Below is a small trained network, with its code and all its weights. Each question gives an input and a class and asks what happens when units are switched off, that is, made to give their printed mean instead of their output.

import numpy as np


def w(rows, s, z=0):
    codes = np.array(rows[::2]) - 128.0
    scale = np.full(codes.shape[1], s)
    scale[-1] = z or s
    return codes * scale


def f(y):
    return y / 2 * (1 + np.tanh(0.7978845608 * (y + 0.044715 * y**3)))


def log_softmax(a):
    a = a - a.max(-1, keepdims=True)
    return a - np.log(np.exp(a).sum(-1, keepdims=True))


def net(x, mask):
    res = np.array(x, float).reshape(1, 2) / 4 @ E
    y = f(res @ A[0][:, :-1].T + A[0][:, -1])
    res = res + np.where(mask, y, B[0][:, -1]) @ B[0][:, :-1]
    return log_softmax(res[-1] @ U[:, :-1].T + U[:, -1])


A, B = {}, {}
E = w([
[203,80,255,136,120,147,34],'x0',
[121,55,149,250,128,228,223],'x1',
],0.0097)
A[0] = w([
[202,174,119,102,159,65,31,129],'N0',
[36,201,8,86,67,87,149,157],'N1',
[151,24,159,162,115,171,65,253],'N2',
[182,171,164,126,133,95,46,117],'N3',
[14,220,10,119,178,96,217,199],'N4',
[153,56,152,222,44,162,125,170],'N5',
[185,168,118,89,97,29,67,222],'N6',
[7,157,26,156,188,94,168,172],'N7',
[181,131,201,105,133,173,113,213],'N8',
[2,232,46,134,174,115,179,185],'N9',
[136,73,215,236,73,167,161,146],'N10',
],0.009,0.007)
B[0] = w([
[57,117,129,116,93,75,127,198],'N0',
[165,169,131,153,34,138,126,226],'N1',
[76,45,110,152,167,168,54,202],'N2',
[136,99,130,101,80,75,124,176],'N3',
[31,148,153,160,15,93,211,252],'N4',
[90,120,61,189,156,143,94,188],'N5',
[113,127,208,66,67,80,98,224],'N6',
[20,161,126,144,115,113,170,216],'N7',
[57,89,132,127,162,111,16,182],'N8',
[37,157,195,134,78,163,165,227],'N9',
[82,73,3,192,158,126,126,200],'N10',
],0.011,0.017)
U = w([
[108,79,198,33,82,99,41,231],'0',
[174,107,75,82,138,151,163,46],'1',
[88,98,93,143,140,152,175,54],'2',
[161,87,141,116,113,122,145,19],'3',
[104,248,149,104,39,133,146,169],'4',
[171,135,161,99,172,142,129,2],'5',
[126,81,92,139,224,158,46,222],'6',
],0.013,0.0029)

Each question gives the input, the list of numbers given to net, and the class t.
The units are the neurons (one row each of A and B). Each row of codes is followed by its name. A weight is (code - 128) times the scale printed after its matrix; where a second scale follows, it is the last column's (A, B and U).
mask holds one flag per neuron, in row order. A switched-off neuron (its flag False) gives its mean, the last column of its row in B, instead of its output. The means were averaged over made-up inputs and are rounded, as every weight is.
A unit's drop is (log p(t) with every unit on - log p(t) with that unit switched off) / (log p(t) with every unit on - log p(t) with every unit switched off).
The circuit of an input: a set's keep is (log p(t) with only the set's units on - log p(t) with every unit switched off) / (log p(t) with every unit on - log p(t) with every unit switched off). Starting from all 11 units, units are removed one at a time, each time the one whose removal leaves the highest keep (on an exact tie, the one counted first), for as long as the keep stays at least 0.8.
units of the circuit, in order: the units of the circuit, biggest drop first
top k neurons: the k neurons with the biggest drops, biggest first
drop when u is switched off: that unit's drop, to one decimal
input [0,-8], class 0: units of the circuit, in order	[N6]
input [0,-4], class 0: top 2 neurons	[N4 N7]
input [-7,8], class 4: top 2 neurons	[N4 N9]
input [0,0], class 0: top 3 neurons	[N10 N4 N5]
input [0,-5], class 0: top 3 neurons	[N4 N6 N7]
input [-3,4], class 2: top 3 neurons	[N6 N1 N10]
input [-1,8], class 6: drop when N4 is switched off	0.2
input [1,-3], class 0: drop when N3 is switched off	0.0
input [0,1], class 6: drop when N4 is switched off	0.3
input [1,1], class 6: drop when N4 is switched off	0.1
